Below are the code and all the weights of a small trained network. Each question names an input and a class and asks about switching units off, where a switched-off unit gives its printed mean instead of its output.

import numpy as np


def w(rows, s, z=0):
    codes = np.array(rows[::2]) - 128.0
    scale = np.full(codes.shape[1], s)
    scale[-1] = z or s
    return codes * scale


def f(y):
    return np.maximum(y, 0)


def log_softmax(a):
    a = a - a.max(-1, keepdims=True)
    return a - np.log(np.exp(a).sum(-1, keepdims=True))


def net(x, mask):
    res = np.array(x, float).reshape(1, 7) / 4 @ E
    y = f(res @ A[0][:, :-1].T + A[0][:, -1])
    res = res + np.where(mask, y, B[0][:, -1]) @ B[0][:, :-1]
    return log_softmax(res[-1] @ U[:, :-1].T + U[:, -1])


A, B = {}, {}
E = w([
[93,123,123,97],'x0',
[80,141,136,107],'x1',
[65,136,137,85],'x2',
[26,196,198,195],'x3',
[221,142,133,215],'x4',
[121,2,76,226],'x5',
[120,124,122,111],'x6',
],0.0064)
A[0] = w([
[191,177,206,65,90],'neuron 1',
[145,160,196,39,109],'neuron 2',
[10,138,105,140,253],'neuron 3',
[191,67,164,150,204],'neuron 4',
[238,195,205,73,99],'neuron 5',
[116,50,181,151,42],'neuron 6',
[78,40,170,80,196],'neuron 7',
[101,55,151,156,28],'neuron 8',
[109,170,147,203,133],'neuron 9',
[85,196,101,152,92],'neuron 10',
[47,106,180,191,187],'neuron 11',
[51,178,165,240,98],'neuron 12',
[92,32,111,189,53],'neuron 13',
[183,176,102,222,137],'neuron 14',
[197,74,98,95,117],'neuron 15',
[93,116,93,96,219],'neuron 16',
[110,133,254,212,135],'neuron 17',
],0.0097,0.002)
B[0] = w([
[54,28,154,162,228],'neuron 1',
[95,53,198,217,229],'neuron 2',
[175,187,105,135,247],'neuron 3',
[220,188,121,156,222],'neuron 4',
[113,83,119,166,250],'neuron 5',
[181,93,174,181,169],'neuron 6',
[147,223,138,195,199],'neuron 7',
[102,66,237,244,175],'neuron 8',
[137,141,120,151,202],'neuron 9',
[204,81,171,123,184],'neuron 10',
[122,164,119,21,232],'neuron 11',
[182,3,61,44,254],'neuron 12',
[136,67,221,139,229],'neuron 13',
[164,220,82,134,230],'neuron 14',
[122,104,100,67,224],'neuron 15',
[122,240,74,153,182],'neuron 16',
[63,123,106,70,235],'neuron 17',
],0.0061,0.0056)
U = w([
[133,54,192,167,75],'0',
[180,63,82,5,129],'1',
[134,152,87,154,251],'2',
[181,120,136,64,134],'3',
[154,107,119,100,96],'4',
[161,137,99,97,116],'5',
[115,119,58,145,84],'6',
],0.011,0.0023)

Each question gives the input, the list of numbers given to net, and the class t.
The units are the neurons (one row each of A and B). Each row of codes is followed by its name. A weight is (code - 128) times the scale printed after its matrix; where a second scale follows, it is the last column's (A, B and U).
mask holds one flag per neuron, in row order. A switched-off neuron (its flag False) gives its mean, the last column of its row in B, instead of its output. The means were averaged over made-up inputs and are rounded, as every weight is.
A unit's drop is (log p(t) with every unit on - log p(t) with that unit switched off) / (log p(t) with every unit on - log p(t) with every unit switched off).
The circuit of an input: a set's keep is (log p(t) with only the set's units on - log p(t) with every unit switched off) / (log p(t) with every unit on - log p(t) with every unit switched off). Starting from the 12 units with the biggest drops (on a tie, the unit counted first), units are removed one at a time, each time the one whose removal leaves the highest keep (on an exact tie, the one counted first), for as long as the keep stays at least 0.8.
circuit, biggest first: the units of the circuit, biggest drop first
most important unit: the unit with the biggest drop
k most important neurons: the k neurons with the biggest drops, biggest first
drop of u: that unit's drop, to one decimal
input [-7,-1,-1,-4,7,-8,-6], class 0: most important unit -> neuron 1
input [1,7,3,-6,-4,8,6], class 0: 2 most important neurons -> neuron 13; neuron 8
input [-7,-3,7,7,-2,-7,7], class 0: 2 most important neurons -> neuron 2; neuron 1
input [-6,-4,-2,7,-2,-6,-4], class 1: circuit, biggest first -> neuron 12; neuron 17
input [-4,-5,-7,8,-8,1,-2], class 1: 2 most important neurons -> neuron 12; neuron 11
input [-4,7,4,-6,-1,8,-2], class 0: circuit, biggest first -> neuron 13; neuron 8
input [1,8,-6,-4,-7,-8,8], class 0: circuit, biggest first -> neuron 2; neuron 1
input [-7,-6,1,-2,-6,7,2], class 0: circuit, biggest first -> neuron 13; neuron 8
input [3,0,3,-4,-7,5,4], class 2: 3 most important neurons -> neuron 7; neuron 16; neuron 12
input [3,4,-3,8,5,2,-2], class 1: drop of neuron 11 -> 0.1
input [-2,-6,7,7,-2,-4,0], class 1: drop of neuron 8 -> 0.1
input [6,0,-5,8,-2,2,7], class 1: drop of neuron 7 -> 0.0
input [-4,-6,6,-8,0,-8,3], class 0: drop of neuron 5 -> 0.1
